Each row of numbers belongs to one of the things below and depends on some of the facts about them. Some rows are named. Which thing is each other row?

Facts:
Π: refers to; λ: is of sort
bigrin Π: satriple
fozer Π: trirotok
zaflido Π: poskam
duplelur Π: zaklal
didran Π: bomim
tuklen Π: skebro
tasku Π: duplur
plestam Π: plibrek
putrun Π: lidizek
brakli Π: bredi
trubrik Π: bupluba
flidalun Π: keklak
tredronam Π: nava
lidizek Π: drepleka
duplur Π: dutri
truflom Π: tigrem
tubin Π: truflom
skople Π: drezas
kiklega Π: skuflostal
breflek Π: mubras
brumil Π: kupin
plebal Π: goflel
leraklis Π: trebi
dutri Π: fabrevi
nava Π: driskes
tobu Π: latrim
dosakar Π: flapurom
plibrek Π: nikil
modrol Π: plebal
kofin Π: dosakar
kagris Π: flidalun
latrim Π: brumil
skage Π: leraklis
pavin Π: vosus
kluflon Π: feran
gusta Π: fatrak
sibistas Π: kurubis
kolan Π: zukedel
zoplos Π: kiklega
skegros Π: didran
setru Π: stikora
deza Π: trubrik
bupluba Π: skage
tigrem Π: tuklen
vosus Π: setru
feran Π: brimok
bredi Π: fasim
fibri Π: tevun
duklumek Π: bavok
trulel Π: zoplos
[keklak bigrin fozer didran tredronam plibromos tubin skuflostal kiklega kupin breflek dosakar fasim skage mubras gusta sibistas zoplos poskam vosus fibri duklumek trulel] λ a
[zaflido plestam skople drepleka bavok leraklis dutri tobu trebi plibrek modrol kagris tevun stogok pavin zukedel goflel brimok skebro feran fabrevi] λ b
[duplelur vugan putrun trubrik stikora satriple kluflon setru deza tigrem] λ e
[stifler tuklen brumil nava kofin kurubis kolan drezas bredi] λ c
[tasku bomim flidalun duplur truflom bripeplel driskes skegros zaklal] λ f
[brakli lidizek nikil dratrofol fatrak plebal latrim trirotok flapurom bupluba] λ d

Some things and their rows:
[-0.60 -4.85  0.81  0.30 -0.15 -1.14 -1.75 -0.37  3.25 -0.46 -0.56 -2.29
  0.21 -0.55 -0.90  0.04 -1.87 -0.60  3.40 -1.08  0.85  0.28 -2.52 -0.18
  0.88  0.42]: stifler
[ 0.89  5.10 -0.18  0.54  1.88 -1.29  3.22 -0.40 -2.29 -1.58 -0.49 -2.72
  3.58 -0.54  0.13 -1.07  1.28  0.77 -1.19  0.25  4.26  1.46 -0.60 -0.69
 -2.18  3.48]: kiklega
[ 0.63  0.69 -0.80 -1.48  0.41  0.76  4.07 -0.71 -1.69 -1.61 -1.71  0.84
  0.57 -0.08 -0.15 -0.62  0.09 -0.78 -1.14 -0.25  3.08  2.07 -0.72  0.68
 -0.48  0.87]: sibistas
[-0.54  1.11  1.53 -0.79  2.23  4.04 -2.27  2.93  3.35  1.22  0.06  1.89
 -2.64 -0.30 -0.24  2.22  0.01 -2.74 -0.25  4.22 -1.24  1.06 -0.81 -2.62
 -2.82  1.15]: duplur
[ 0.66 -1.25 -0.23  1.74  0.77 -1.69 -1.67 -0.11 -0.17  0.94  0.93 -0.11
 -1.89  2.39 -0.23  1.54  0.61 -0.39 -1.60 -0.99 -0.89 -3.48  1.98  0.61
  1.82 -1.13]: plibrek
[ 0.60 -0.83  1.00 -1.34 -0.62 -1.40  4.23  1.64 -4.04  2.07 -1.39  2.60
  2.53 -0.96 -3.24 -1.77 -1.14  0.84 -0.70  0.07  1.86  2.39 -1.31  0.96
 -0.91  2.49]: skage
[-1.21  0.59  1.19  1.37  0.11  1.11  1.17 -0.08  2.27 -1.57  1.29  0.18
  0.97 -3.56  0.90 -2.43  0.34  2.90 -0.41  1.78 -2.44 -0.64  0.15  1.28
  1.08 -1.52]: flapurom
[ 0.82 -1.03 -0.08  1.94  0.64 -1.52 -1.82  0.27 -0.47  1.57  0.71 -0.48
 -1.36  2.57  0.01  1.27  0.41 -0.39 -1.50 -0.57 -0.96 -3.20  1.88  0.35
  1.83 -0.79]: stogok
[ 0.62  0.80 -0.73 -1.53  0.41  0.73  4.13 -0.66 -1.65 -1.61 -1.74  0.88
  0.56 -0.07 -0.21 -0.57  0.10 -0.76 -1.16 -0.18  3.15  2.08 -0.75  0.70
 -0.41  0.91]: bigrin
[ 0.47  0.66 -0.75 -1.65  0.57  0.65  4.30 -1.02 -1.43 -2.03 -1.58  1.14
  0.24 -0.22 -0.46 -0.38  0.21 -0.74 -1.27 -0.48  3.13  2.00 -0.73  0.93
 -0.43  0.63]: tredronam
[-1.33  1.66 -0.34 -0.40 -0.10 -0.39 -0.61  1.64  1.92 -2.26  1.58  2.14
 -1.99 -1.91 -0.35  3.60 -0.50 -1.08  0.21  0.89 -2.35 -0.60 -0.33 -1.64
 -2.53  1.18]: driskes
[-3.06  3.54 -2.32 -1.56 -3.59  1.05 -0.65 -0.88  1.21  3.94 -1.57 -0.85
  2.71  0.84  1.27 -1.03  1.09  0.95  1.45 -2.08 -1.86 -0.16  0.53 -2.20
 -2.56 -1.80]: stikora
[-0.68  2.78  0.31 -0.04 -0.15 -0.44 -0.94  0.24  2.07 -2.10  1.55  3.20
 -3.44 -1.07  0.75  2.38 -1.07 -2.38  0.59  0.99 -0.69  0.15 -0.52 -1.55
 -1.90  1.19]: skegros
[-0.92  2.51 -0.10 -2.68 -1.08  1.05 -3.28 -3.08  0.30  1.30  1.01  0.96
 -0.76  0.60 -0.26 -1.36  1.43  0.40  2.67 -2.23  0.24  2.09  0.72 -0.79
 -1.70 -1.86]: putrun
[ 2.45 -1.66 -0.50  3.55 -1.01  0.23 -4.25  1.10 -3.63  0.79  0.34 -2.71
 -0.85  1.04  0.39  3.05 -0.45 -0.45 -1.62  0.30 -2.95 -2.78  0.46  0.47
  0.19 -2.20]: skebro
[-0.43 -4.67  1.04  0.31  0.00 -1.29 -1.53 -1.49  3.61 -0.98 -0.43 -1.41
 -0.88 -0.29 -0.69 -0.28 -2.04 -1.27  3.52 -1.40  1.63  0.50 -2.51  0.16
  1.23  0.10]: kofin
[ 0.60  0.82 -0.73 -1.51  0.43  0.81  4.11 -0.74 -1.67 -1.60 -1.71  0.87
  0.62 -0.13 -0.21 -0.64  0.14 -0.82 -1.14 -0.15  3.17  2.07 -0.71  0.72
 -0.47  0.91]: gusta
[-0.10 -6.65 -0.59 -2.90 -0.71 -0.73 -2.55  1.51  2.27 -1.52  0.07 -2.97
  0.43  0.92  2.31 -0.85 -2.07 -0.07  5.10 -0.14 -0.25  2.40 -0.78 -0.43
  4.44  2.36]: brumil

Name these rows:
No name comes twice in this set of rows, the named rows included.
[ 0.52  4.38 -0.54  0.28  1.79 -1.12  3.41  0.28 -2.32 -1.70 -0.55 -3.16
  4.19 -0.98 -0.56 -0.38  1.53  1.33 -1.40  0.14  3.29  1.08 -0.53 -0.70
 -2.43  3.42] | skuflostal
[-1.21  1.91 -0.23 -0.31 -0.22 -0.30 -0.91  1.93  1.71 -1.81  1.46  1.87
 -1.70 -1.77 -0.01  3.39 -0.60 -1.09  0.30  1.24 -2.32 -0.48 -0.37 -1.85
 -2.50  1.48] | zaklal
[-1.10  2.21 -0.28 -2.69 -1.20  1.28 -3.44 -1.93 -0.09  1.81  0.83  0.10
  0.42  0.28 -0.42 -1.05  1.56  1.05  2.57 -1.81 -0.66  1.98  0.73 -1.06
 -2.02 -1.53] | vugan
[ 2.69  0.93 -0.63  0.47 -1.21  2.55  1.51 -0.69 -4.90 -2.14 -2.17 -0.75
  0.37 -1.10  0.93  0.34 -1.20 -1.70 -1.08  0.94  2.14  3.12 -2.35  0.85
 -1.75 -0.49] | tubin
[-0.80  2.41  0.15 -0.05 -0.33 -0.27 -1.06  1.35  1.70 -1.56  1.36  2.31
 -2.27 -1.32  0.58  2.68 -0.93 -1.77  0.55  1.43 -1.56  0.06 -0.46 -1.89
 -2.21  1.50] | bripeplel
[-0.42  0.22  3.62  2.02 -1.14 -1.01  0.74  1.06 -0.07  2.74  1.41  2.92
  1.63 -3.29 -0.54 -5.10 -1.71  3.17  0.52  2.56 -1.91  0.75 -0.64  1.40
  1.32  0.26] | bupluba
[-0.45  1.40 -1.43  3.43 -1.80 -1.77  0.71 -0.15  1.00  3.91 -1.67 -0.15
 -0.55  4.09  3.06 -0.15 -0.64 -1.76 -2.27 -0.70 -0.34 -4.55  1.49 -0.71
  2.05 -1.10] | pavin
[-1.36  2.22 -2.79 -0.20 -2.13  0.58  6.95  0.35 -0.43  0.82 -4.30 -0.08
  3.09  0.61  1.80 -0.82 -0.49 -0.96 -2.37 -0.35  2.03  0.03 -0.93 -0.57
 -1.01  0.66] | vosus
[-0.96  2.21  0.07 -0.22 -0.09 -0.40 -0.79  0.92  2.01 -2.22  1.54  2.66
 -2.70 -1.46  0.20  2.95 -0.79 -1.70  0.41  0.92 -1.51 -0.18 -0.42 -1.59
 -2.26  1.16] | flidalun
[ 0.35  0.27 -0.99 -1.68  0.40  0.80  4.18  0.04 -1.93 -1.54 -1.73  0.34
  1.43 -0.47 -0.70 -0.13  0.35 -0.14 -1.37 -0.15  2.31  1.77 -0.68  0.61
 -0.84  1.02] | plibromos
[-0.67  1.28  1.63  1.66 -0.14  1.24  0.76 -0.36  2.05 -0.89  1.06  0.47
  0.64 -3.00  1.98 -3.34 -0.15  2.28 -0.11  2.33 -1.71 -0.07  0.01  1.01
  1.32 -1.20] | dratrofol
[ 0.70 -2.59  1.24  1.95 -0.28 -3.48 -1.66  2.41 -2.45  4.56  1.08  0.94
  0.42  1.63 -2.77  0.51 -0.49  1.19 -1.19 -0.35 -2.28 -3.19  1.53  0.58
  1.42  0.40] | trebi
[-0.76  1.37  1.66 -2.43 -2.12 -0.88 -3.42 -0.75 -2.02  5.17  1.17  2.46
  1.21 -0.03 -2.62 -2.82  0.10  1.74  3.25 -1.57 -0.71  2.62  0.14 -0.70
 -2.05 -0.20] | trubrik
[ 1.12  2.10 -0.33 -0.66 -3.02  3.21 -6.34 -1.93 -3.57  1.03  0.34 -1.76
  0.12 -0.95  0.65  0.34  0.21  0.17  2.69 -0.80 -1.85  2.85 -1.02 -0.83
 -3.56 -3.09] | tigrem
[ 1.04 -2.14  1.68  2.21 -0.35 -3.65 -1.68  1.79 -2.53  4.85  1.08  1.69
 -0.27  2.06 -2.40 -0.29 -0.89  0.62 -0.91 -0.37 -1.48 -2.70  1.34  0.68
  1.69  0.52] | leraklis

Now the same things, written a new way:
Some rows with their names:
[-2.70 -1.57 -0.83 -0.51  0.82 -1.38  0.93  0.97  0.65  0.84  1.78  1.56
  1.10]: duplelur
[ 1.00  3.51  0.14  2.89  2.13 -0.92 -0.74  1.28 -0.13  1.56  2.97 -1.31
 -2.17]: skople
[-0.47  0.31  1.03 -2.43  2.02  1.95  3.16  0.45  3.78  0.24  0.73  0.89
  5.91]: truflom
[ 0.81  3.44  0.20  2.64  2.38 -1.08 -0.66  0.91 -0.25  1.28  3.19 -1.26
 -2.24]: kagris
[ 1.04 -3.43 -0.83 -2.10 -2.50  1.02 -1.70 -1.04 -1.47 -1.40 -1.89 -0.24
 -2.32]: keklak
[-1.43 -1.46  1.19 -3.66  1.23 -0.85  2.36  1.12  2.86 -2.46  0.40  0.14
  2.51]: skegros
[-0.34  1.16  0.02 -0.08 -3.22 -0.71 -0.11 -0.48 -4.72  2.47 -2.18 -0.57
  3.02]: dratrofol
[ 1.15  3.27  0.08  2.95  1.70 -0.54 -0.84  1.84 -0.30  3.02  3.98 -0.08
 -2.45]: tobu
[ 0.52  0.57 -0.61  1.41  0.16  2.96  3.36  0.74  3.37  3.07  0.14  5.47
  1.95]: brumil
[-1.70  1.71  2.06  0.80 -0.74 -0.66  0.24 -3.10 -3.10  1.20 -1.40  0.31
  3.88]: brakli
[-0.04 -2.52  1.12 -0.65 -0.38  1.44 -1.66 -2.97  0.46 -2.17 -1.24  0.74
 -1.42]: gusta
[ 0.11 -2.07 -0.85 -4.51 -1.10 -0.58  1.89  3.76  1.24 -1.36 -0.43 -0.88
  1.65]: bripeplel
[-2.88 -1.33 -0.15 -1.52  1.25 -1.15  0.77  1.04  0.32  1.07  2.17  1.47
  0.89]: deza
[-0.02 -2.28 -1.14 -5.00 -1.18 -0.86  2.08  3.71  0.96 -1.40 -0.45 -0.94
  1.61]: bomim
[ 0.42 -2.96 -0.27 -0.31 -2.61  0.93 -2.59 -0.87  1.62 -0.54 -4.04 -0.60
 -1.93]: skuflostal
[ 0.86  0.61 -1.85  0.17 -0.14  1.51  3.25  0.72  2.41 -0.76 -3.46  1.01
  2.30]: stifler
[ 0.18 -2.01  1.39 -0.28  0.19  2.14 -1.18 -3.52  0.86 -1.42 -1.03  1.06
 -0.28]: tubin
[ 2.20  2.73 -1.94  1.82 -0.18 -1.15 -1.09  3.50 -1.85  2.53  2.29 -2.34
 -3.01]: zukedel

Name these rows:
No name comes twice in this set of rows, the named rows included.
[ 1.58 -3.67 -1.25 -1.81 -3.57  2.00 -2.00  0.29 -1.53  1.07 -0.50  1.33
 -2.80] | kupin
[-0.47  1.40  0.19  0.99  2.17  1.30  3.61 -1.93  3.90 -1.91 -2.48  2.06
  3.07] | kofin
[-0.81  1.13  1.58  1.22 -2.63  0.81  0.03 -0.90 -3.49  5.77  1.37  3.63
  2.84] | latrim
[-0.12  1.38 -0.09  1.16  1.98  1.47  3.46 -1.45  3.96 -1.66 -2.59  1.93
  3.08] | kolan
[-1.80 -1.66  2.31  2.58 -0.27  0.39 -2.88 -3.35  6.72 -0.89 -5.59 -0.01
 -0.63] | kiklega
[-1.35 -1.09  1.21 -2.21  1.40 -0.46  2.29  1.76  2.82 -4.20 -0.67  0.34
  2.59] | tasku
[-0.74 -2.19  1.78  0.52 -0.06  1.06 -1.91 -3.40  2.70 -1.84 -2.59  0.51
 -1.06] | trulel
[ 0.51  4.48  0.16  6.52  2.68 -0.77 -0.85  2.16 -1.25 -3.90 -0.18 -1.02
 -2.07] | dutri
[ 2.66  3.40 -2.03  2.34  0.26  0.12 -0.83  3.40 -1.52  3.84  2.36 -2.04
 -1.52] | skebro
[-1.84 -0.38  1.32 -0.04  1.77 -0.42  2.32  2.26  2.21 -7.60 -2.58  0.47
  2.72] | duplur

